Here is a tiny trained network, its code and every weight. The questions are about switching its units off for an input and a target symbol, where a switched-off unit gives its printed mean instead of its output.

import numpy as np


def w(rows, s, z=0):
    codes = np.array(rows[::2]) - 128.0
    scale = np.full(codes.shape[1], s)
    scale[-1] = z or s
    return codes * scale


def f(y):
    return y / 2 * (1 + np.tanh(0.7978845608 * (y + 0.044715 * y**3)))


def softmax(a):
    e = np.exp(a - a.max(-1, keepdims=True))
    return e / e.sum(-1, keepdims=True)


def log_softmax(a):
    a = a - a.max(-1, keepdims=True)
    return a - np.log(np.exp(a).sum(-1, keepdims=True))


def net(x, mask):
    ids = ['ΓΔΛΞΣΩαεζηπφψ'.index(c) for c in x.split()]
    T = len(ids)
    res = E[ids] + P[:T]
    u = 0
    for l in range(3):
        r = res
        for j in range(3):
            rows = slice(2 * j, 2 * j + 2)
            q, k, v = (r @ M[l][rows].T for M in (Q, K, V))
            z = softmax(np.where(np.tri(T) > 0, q @ k.T / 2**0.5, -1e9)) @ v
            o = O[l][rows]
            res = res + np.where(mask[u + j], z, o[:, -1]) @ o[:, :-1]
        u += 3
        y = f(res @ A[l][:, :-1].T + A[l][:, -1])
        res = res + np.where(mask[u : u + 8], y, B[l][:, -1]) @ B[l][:, :-1]
        u += 8
    return log_softmax(res[-1] @ U[:, :-1].T + U[:, -1])


Q, K, V, O, A, B = {}, {}, {}, {}, {}, {}
E = w([
[17,141,56,99,75],'Γ',
[177,133,8,206,4],'Δ',
[66,152,203,167,254],'Λ',
[76,121,207,160,191],'Ξ',
[153,214,10,42,120],'Σ',
[82,71,54,62,171],'Ω',
[35,139,143,120,136],'α',
[235,172,204,161,50],'ε',
[97,2,180,23,53],'ζ',
[29,76,169,91,225],'η',
[139,148,122,141,113],'π',
[91,68,248,182,153],'φ',
[83,59,55,240,133],'ψ',
],0.0074)
P = w([
[104,31,128,190,210],'0',
[200,97,87,61,188],'1',
[24,74,96,220,96],'2',
[167,135,117,64,147],'3',
[6,80,62,220,56],'4',
[170,143,125,66,132],'5',
[17,92,49,214,16],'6',
[201,135,92,72,144],'7',
[31,120,15,247,16],'8',
[200,142,102,66,133],'9',
[22,78,40,229,2],'10',
],0.0034)
Q[0] = w([
[81,144,241,132,175],'L0H0',
[129,217,172,75,242],'L0H0',
[60,26,45,249,58],'L0H1',
[196,236,253,37,196],'L0H1',
[196,205,58,174,158],'L0H2',
[174,207,125,74,124],'L0H2',
],0.006)
K[0] = w([
[125,162,186,142,221],'L0H0',
[68,80,189,163,205],'L0H0',
[254,198,69,241,48],'L0H1',
[14,43,223,39,218],'L0H1',
[81,62,138,207,170],'L0H2',
[81,54,171,89,120],'L0H2',
],0.0066)
V[0] = w([
[96,144,111,137,234],'L0H0',
[162,164,64,67,86],'L0H0',
[215,239,44,210,65],'L0H1',
[71,151,254,44,182],'L0H1',
[180,104,148,186,83],'L0H2',
[196,111,68,63,119],'L0H2',
],0.0044)
O[0] = w([
[93,118,109,147,183,115],'L0H0',
[117,156,190,74,86,141],'L0H0',
[2,215,145,170,73,193],'L0H1',
[226,137,167,115,202,4],'L0H1',
[212,121,138,139,87,126],'L0H2',
[153,62,149,76,141,136],'L0H2',
],0.0051,0.0035)
A[0] = w([
[48,148,73,252,88,72],'L0N0',
[129,195,43,5,99,216],'L0N1',
[70,73,1,224,77,254],'L0N2',
[213,99,229,235,151,225],'L0N3',
[171,21,200,29,208,176],'L0N4',
[171,231,131,22,73,215],'L0N5',
[100,137,27,30,203,170],'L0N6',
[112,84,144,32,234,182],'L0N7',
],0.005,0.0033)
B[0] = w([
[120,57,254,130,150,182],'L0N0',
[162,198,54,89,76,166],'L0N1',
[104,90,211,135,44,253],'L0N2',
[207,181,190,199,185,136],'L0N3',
[144,51,84,102,187,152],'L0N4',
[214,180,53,88,114,146],'L0N5',
[68,161,58,62,116,147],'L0N6',
[76,82,83,86,207,147],'L0N7',
],0.0069,0.0077)
Q[1] = w([
[253,215,19,137,160],'L1H0',
[128,74,141,215,91],'L1H0',
[157,227,110,49,118],'L1H1',
[95,66,137,197,122],'L1H1',
[145,171,170,48,187],'L1H2',
[112,48,125,175,86],'L1H2',
],0.0058)
K[1] = w([
[143,41,173,96,204],'L1H0',
[165,86,148,77,40],'L1H0',
[177,109,1,39,62],'L1H1',
[91,142,238,209,174],'L1H1',
[94,62,212,153,166],'L1H2',
[217,203,34,46,131],'L1H2',
],0.0062)
V[1] = w([
[122,83,197,142,81],'L1H0',
[128,138,88,167,102],'L1H0',
[60,109,154,202,191],'L1H1',
[129,154,148,178,141],'L1H1',
[115,84,255,161,94],'L1H2',
[100,138,185,150,121],'L1H2',
],0.0059)
O[1] = w([
[149,64,158,174,172,252],'L1H0',
[83,86,102,95,133,167],'L1H0',
[45,132,253,112,93,193],'L1H1',
[149,93,206,85,130,103],'L1H1',
[138,161,46,156,198,45],'L1H2',
[151,139,81,128,160,73],'L1H2',
],0.0047,0.0033)
A[1] = w([
[131,66,246,141,152,94],'L1N0',
[133,49,70,75,121,129],'L1N1',
[68,134,43,45,182,230],'L1N2',
[95,129,87,202,113,124],'L1N3',
[166,155,95,152,57,253],'L1N4',
[151,65,119,146,107,246],'L1N5',
[220,103,253,155,199,217],'L1N6',
[172,190,107,173,68,209],'L1N7',
],0.0067,0.0037)
B[1] = w([
[83,158,40,210,141,254],'L1N0',
[118,87,90,2,130,177],'L1N1',
[58,155,47,67,158,223],'L1N2',
[61,91,230,89,135,148],'L1N3',
[204,168,244,86,80,207],'L1N4',
[141,63,165,216,54,220],'L1N5',
[124,227,28,222,130,182],'L1N6',
[223,156,218,70,83,171],'L1N7',
],0.0056,0.0064)
Q[2] = w([
[33,29,189,119,161],'L2H0',
[84,35,192,193,173],'L2H0',
[209,89,81,154,114],'L2H1',
[51,142,120,128,17],'L2H1',
[192,186,1,93,235],'L2H2',
[174,212,16,86,227],'L2H2',
],0.0055)
K[2] = w([
[136,123,254,161,104],'L2H0',
[135,106,236,142,86],'L2H0',
[80,72,195,150,96],'L2H1',
[204,232,119,55,45],'L2H1',
[33,84,109,87,224],'L2H2',
[49,74,104,129,223],'L2H2',
],0.0061)
V[2] = w([
[135,165,183,160,116],'L2H0',
[20,173,98,162,243],'L2H0',
[100,1,113,203,181],'L2H1',
[218,132,99,130,134],'L2H1',
[30,28,89,85,185],'L2H2',
[105,128,59,112,217],'L2H2',
],0.0049)
O[2] = w([
[197,65,139,61,104,135],'L2H0',
[159,225,65,103,41,32],'L2H0',
[185,32,144,109,183,2],'L2H1',
[118,191,142,58,172,134],'L2H1',
[91,67,3,158,102,117],'L2H2',
[154,166,46,106,109,15],'L2H2',
],0.0049,0.0057)
A[2] = w([
[140,179,152,182,133,79],'L2N0',
[189,120,140,57,89,175],'L2N1',
[147,58,120,84,136,143],'L2N2',
[173,172,106,217,111,74],'L2N3',
[66,172,120,207,159,65],'L2N4',
[165,81,185,174,2,188],'L2N5',
[99,79,100,48,134,5],'L2N6',
[153,188,66,142,193,65],'L2N7',
],0.0074,0.0032)
B[2] = w([
[154,15,174,34,142,145],'L2N0',
[255,178,163,108,90,148],'L2N1',
[128,54,165,97,147,145],'L2N2',
[218,54,168,92,51,139],'L2N3',
[205,164,177,70,29,157],'L2N4',
[129,145,113,126,243,251],'L2N5',
[152,49,131,30,103,159],'L2N6',
[182,200,73,119,213,153],'L2N7',
],0.0055,0.018)
U = w([
[60,196,129,94,21,153],'Γ',
[196,141,207,58,134,147],'Δ',
[132,187,113,159,254,127],'Λ',
[125,156,97,176,192,166],'Ξ',
[170,181,129,78,195,70],'Σ',
[75,154,81,119,152,134],'Ω',
[97,148,98,135,126,170],'α',
[215,113,127,148,103,100],'ε',
[159,49,144,57,33,2],'ζ',
[123,74,119,102,217,41],'η',
[184,125,110,159,95,182],'π',
[175,86,91,234,111,139],'φ',
[93,75,180,169,208,182],'ψ',
],0.0058,0.004)

Each question gives the input, a string of symbols that net reads in full, and the target symbol t.
The units are the heads (2 rows each of Q, K, V and O) and the neurons (one row each of A and B). Each row of codes is followed by its name. A weight is (code - 128) times the scale printed after its matrix; where a second scale follows, it is the last column's (O, A, B and U).
mask holds one flag per unit, layer by layer, with each layer's heads first. A switched-off unit (its flag False) gives its mean, the last column of its rows in O or B, instead of its output. The means were averaged over made-up inputs and are rounded, as every weight is.
A unit's drop is (log p(t) with every unit on - log p(t) with that unit switched off) / (log p(t) with every unit on - log p(t) with every unit switched off).
most important unit: the unit with the biggest drop
k most important neurons: the k neurons with the biggest drops, biggest first
top k neurons in layer l: the k neurons of layer l with the biggest drops, biggest first
heads that matter: for each layer, one digit per head in row order, 1 if its drop is at least 0.15 and else 0, layers parted by /
input φ Σ ζ Δ Δ ψ Δ Σ Δ ζ ζ, target ψ: heads that matter => 010 / 001 / 101
input Δ Δ ψ, target ψ: most important unit => L2H2
input Ω Γ Δ ζ φ Δ η φ, target φ: 2 most important neurons => (L1N6 L0N3)
input Ω ζ Ω ψ Δ Δ φ, target ψ: heads that matter => 010 / 000 / 101
input ζ φ Δ Σ ζ Ω Δ Ξ Δ ζ, target ζ: 2 most important neurons => (L2N5 L1N0)
input Δ π Σ Γ ψ, target Γ: heads that matter => 010 / 111 / 010
input Σ Ξ φ, target Γ: top 3 neurons in layer 0 => (L0N1 L0N5 L0N0)
input Σ ζ α, target Γ: heads that matter => 000 / 100 / 010
input Δ Ξ Ω η Δ Δ Δ Δ, target Δ: heads that matter => 100 / 000 / 001
input Δ ζ φ Σ, target Σ: top 3 neurons in layer 2 => (L2N7 L2N1 L2N6)
input Δ π Γ φ ζ η, target η: 3 most important neurons => (L0N7 L0N4 L2N6)
input Δ ψ α φ π ζ Σ, target Γ: heads that matter => 000 / 000 / 010
input ζ α φ φ Δ Σ η, target Γ: 2 most important neurons => (L0N0 L1N0)
input α φ Ω, target ζ: most important unit => L2N5
input Δ ζ φ η π φ Δ ζ Δ Λ, target Λ: 2 most important neurons => (L2N7 L0N2)
input ζ Σ Γ, target Γ: 2 most important neurons => (L0N1 L0N5)
input Ξ π Σ ζ ψ, target Γ: top 3 neurons in layer 0 => (L0N1 L0N5 L0N0)
input η ε Δ φ α ε φ ε φ, target Δ: top 3 neurons in layer 2 => (L2N4 L2N0 L2N3)
input Δ Δ ψ Ξ Δ η η Δ Ξ, target ψ: 2 most important neurons => (L1N2 L0N2)
input ζ Δ ψ π Γ Σ φ, target Γ: most important unit => L2H1
input η Δ η, target ψ: heads that matter => 000 / 000 / 101
input Λ Σ Δ Λ ζ, target ψ: heads that matter => 000 / 001 / 101
input ζ Δ ζ ζ φ α φ π Σ Δ Δ, target ψ: 3 most important neurons => (L2N5 L0N0 L0N2)
input Δ Σ ζ, target Γ: 4 most important neurons => (L0N1 L0N0 L0N5 L1N7)
input η ζ ψ, target φ: top 2 neurons in layer 0 => (L0N0 L0N1)
input η Λ η ε φ, target Δ: 4 most important neurons => (L2N4 L0N3 L1N6 L2N0)
input α Δ Γ, target ψ: heads that matter => 010 / 000 / 101
input φ Σ ζ Σ Σ ε Σ Λ ζ Ξ ε, target Δ: heads that matter => 000 / 000 / 001
